Below are the code and all the weights of a small trained network. Each question names an input and a target symbol and asks about switching units off, where a switched-off unit gives its printed mean instead of its output.

import numpy as np


def w(rows, s, z=0):
    codes = np.array(rows[::2]) - 128.0
    scale = np.full(codes.shape[1], s)
    scale[-1] = z or s
    return codes * scale


def norm(h):
    return h / np.sqrt((h * h).mean(-1, keepdims=True) + 1e-5)


def softmax(a):
    e = np.exp(a - a.max(-1, keepdims=True))
    return e / e.sum(-1, keepdims=True)


def log_softmax(a):
    a = a - a.max(-1, keepdims=True)
    return a - np.log(np.exp(a).sum(-1, keepdims=True))


def net(x, mask):
    ids = ['βγζλξσψ'.index(c) for c in x.split()]
    T = len(ids)
    res = E[ids] + P[:T]
    u = 0
    for l in range(2):
        r = norm(res)
        for j in range(3):
            rows = slice(3 * j, 3 * j + 3)
            q, k, v = (r @ M[l][rows].T for M in (Q, K, V))
            z = softmax(np.where(np.tri(T) > 0, q @ k.T / 3**0.5, -1e9)) @ v
            o = O[l][rows]
            res = res + np.where(mask[u + j], z, o[:, -1]) @ o[:, :-1]
        u += 3
    return log_softmax(norm(res)[-1] @ U[:, :-1].T + U[:, -1])


Q, K, V, O = {}, {}, {}, {}
E = w([
[59,77,145,154,158],'β',
[59,198,171,108,65],'γ',
[179,91,178,134,179],'ζ',
[219,133,93,97,88],'λ',
[163,25,148,57,117],'ξ',
[95,87,191,193,84],'σ',
[158,163,7,47,139],'ψ',
],0.016)
P = w([
[136,108,64,172,172],'0',
[154,2,71,162,95],'1',
[153,29,65,161,98],'2',
[152,51,52,184,123],'3',
[144,107,81,182,161],'4',
[129,115,90,171,155],'5',
[128,126,80,177,157],'6',
[132,141,73,189,185],'7',
[117,173,72,171,186],'8',
[125,162,71,165,176],'9',
[162,88,58,184,137],'10',
[136,83,70,186,123],'11',
[118,105,68,190,135],'12',
],0.0047)
Q[0] = w([
[190,128,158,50,174],'L0H0',
[111,125,233,230,186],'L0H0',
[106,174,60,228,60],'L0H0',
[128,194,204,152,49],'L0H1',
[86,107,154,160,98],'L0H1',
[134,200,161,197,106],'L0H1',
[236,135,61,171,244],'L0H2',
[167,123,174,145,171],'L0H2',
[93,2,53,159,123],'L0H2',
],0.0091)
K[0] = w([
[192,106,122,36,113],'L0H0',
[129,92,104,179,158],'L0H0',
[58,209,109,148,46],'L0H0',
[81,130,95,116,113],'L0H1',
[85,166,186,173,118],'L0H1',
[161,213,59,113,81],'L0H1',
[150,152,100,255,154],'L0H2',
[125,161,100,96,162],'L0H2',
[130,138,176,120,240],'L0H2',
],0.01)
V[0] = w([
[99,57,172,158,218],'L0H0',
[88,67,100,169,112],'L0H0',
[170,103,138,2,190],'L0H0',
[113,46,127,141,155],'L0H1',
[128,169,146,147,178],'L0H1',
[204,144,164,139,187],'L0H1',
[136,209,62,157,204],'L0H2',
[105,118,115,174,176],'L0H2',
[175,141,140,169,196],'L0H2',
],0.0072)
O[0] = w([
[114,70,50,166,39,196],'L0H0',
[255,135,23,158,197,197],'L0H0',
[80,114,192,184,110,193],'L0H0',
[83,155,176,44,204,253],'L0H1',
[47,140,178,219,146,70],'L0H1',
[116,234,133,80,171,127],'L0H1',
[88,196,158,110,186,43],'L0H2',
[93,142,95,168,184,158],'L0H2',
[191,186,204,104,141,147],'L0H2',
],0.0053,0.0046)
Q[1] = w([
[107,175,172,142,151],'L1H0',
[181,190,90,107,158],'L1H0',
[152,135,126,167,99],'L1H0',
[117,58,101,140,85],'L1H1',
[167,88,160,109,115],'L1H1',
[152,81,148,167,152],'L1H1',
[139,208,155,133,99],'L1H2',
[71,143,81,98,56],'L1H2',
[9,143,157,148,171],'L1H2',
],0.012)
K[1] = w([
[128,104,87,143,20],'L1H0',
[106,173,131,199,126],'L1H0',
[120,168,61,193,151],'L1H0',
[169,193,153,202,150],'L1H1',
[72,141,90,173,166],'L1H1',
[195,154,45,128,117],'L1H1',
[211,116,132,134,79],'L1H2',
[50,232,61,128,1],'L1H2',
[21,48,150,156,119],'L1H2',
],0.0085)
V[1] = w([
[59,51,158,26,103],'L1H0',
[159,165,167,131,45],'L1H0',
[179,199,51,94,81],'L1H0',
[212,125,136,96,194],'L1H1',
[138,176,57,198,155],'L1H1',
[173,119,171,250,83],'L1H1',
[65,188,149,121,41],'L1H2',
[157,111,151,127,121],'L1H2',
[22,113,196,172,104],'L1H2',
],0.011)
O[1] = w([
[125,74,141,147,236,200],'L1H0',
[154,127,183,119,41,59],'L1H0',
[75,81,100,79,57,124],'L1H0',
[98,188,182,155,167,187],'L1H1',
[113,177,57,184,83,125],'L1H1',
[140,61,160,237,51,80],'L1H1',
[209,68,101,43,134,25],'L1H2',
[156,180,200,79,82,135],'L1H2',
[255,194,44,108,163,2],'L1H2',
],0.0085,0.0084)
U = w([
[110,132,25,215,239,18],'β',
[198,116,126,116,136,253],'γ',
[200,254,218,178,176,248],'ζ',
[81,164,227,94,58,62],'λ',
[146,33,221,125,252,73],'ξ',
[114,112,101,221,70,151],'σ',
[33,177,81,59,164,116],'ψ',
],0.0093,0.0034)

Each question gives the input, a string of symbols that net reads in full, and the target symbol t.
The units are the heads (3 rows each of Q, K, V and O). Each row of codes is followed by its name. A weight is (code - 128) times the scale printed after its matrix; where a second scale follows, it is the last column's (O and U).
mask holds one flag per head, layer by layer. A switched-off head (its flag False) gives its mean, the last column of its rows in O, instead of its output. The means were averaged over made-up inputs and are rounded, as every weight is.
A unit's drop is (log p(t) with every unit on - log p(t) with that unit switched off) / (log p(t) with every unit on - log p(t) with every unit switched off).
The circuit of an input: a set's keep is (log p(t) with only the set's units on - log p(t) with every unit switched off) / (log p(t) with every unit on - log p(t) with every unit switched off). Starting from all 6 units, units are removed one at a time, each time the one whose removal leaves the highest keep (on an exact tie, the one counted first), for as long as the keep stays at least 0.8.
units of the circuit, in order: the units of the circuit, biggest drop first
most important unit: the unit with the biggest drop
heads that matter: for each layer, one digit per head in row order, 1 if its drop is at least 0.15 and else 0, layers parted by /
drop of u: that unit's drop, to one decimal
input λ β ψ ψ ψ λ, target ψ: units of the circuit, in order	L1H0
input β β σ, target β: heads that matter	010 / 101
input β λ ψ ψ ξ λ, target λ: heads that matter	100 / 001
input σ ζ σ σ ψ β, target σ: units of the circuit, in order	L0H0; L1H1
input ξ ξ γ, target ξ: units of the circuit, in order	L1H0; L1H1
input ψ ψ ζ, target ψ: units of the circuit, in order	L1H1; L1H0
input λ λ ζ, target λ: units of the circuit, in order	L1H0; L0H1
input γ σ ξ λ β ζ β β, target β: heads that matter	000 / 001
input β σ ξ, target β: units of the circuit, in order	L1H2; L0H2
input ζ σ σ σ, target ζ: heads that matter	010 / 101
input ζ γ β ξ ξ ζ ψ, target ζ: heads that matter	111 / 100
input ξ β ξ ξ ξ ξ λ, target ξ: heads that matter	010 / 110
input ψ β ψ β β ξ ψ σ, target β: heads that matter	001 / 010
input γ γ ψ, target γ: units of the circuit, in order	L1H2
input ψ ψ ψ ξ ξ ξ, target ψ: heads that matter	001 / 010
input ξ ξ ξ λ β ξ ψ, target ξ: heads that matter	000 / 010
input ξ σ ψ ζ γ γ, target γ: heads that matter	010 / 001
input λ ξ ξ ξ σ λ ξ ζ, target ζ: heads that matter	000 / 001
input ζ ξ λ, target ζ: heads that matter	000 / 100
input σ ξ ζ σ λ β ζ ξ β ζ σ λ, target λ: most important unit	L1H2
input γ ξ ξ, target γ: drop of L0H2	0.3
input ζ β σ ξ, target ζ: drop of L1H0	0.5
input ξ ξ ξ ψ ξ ξ ξ ψ, target ξ: drop of L0H1	0.0
input ψ γ ζ β, target β: drop of L0H1	0.1
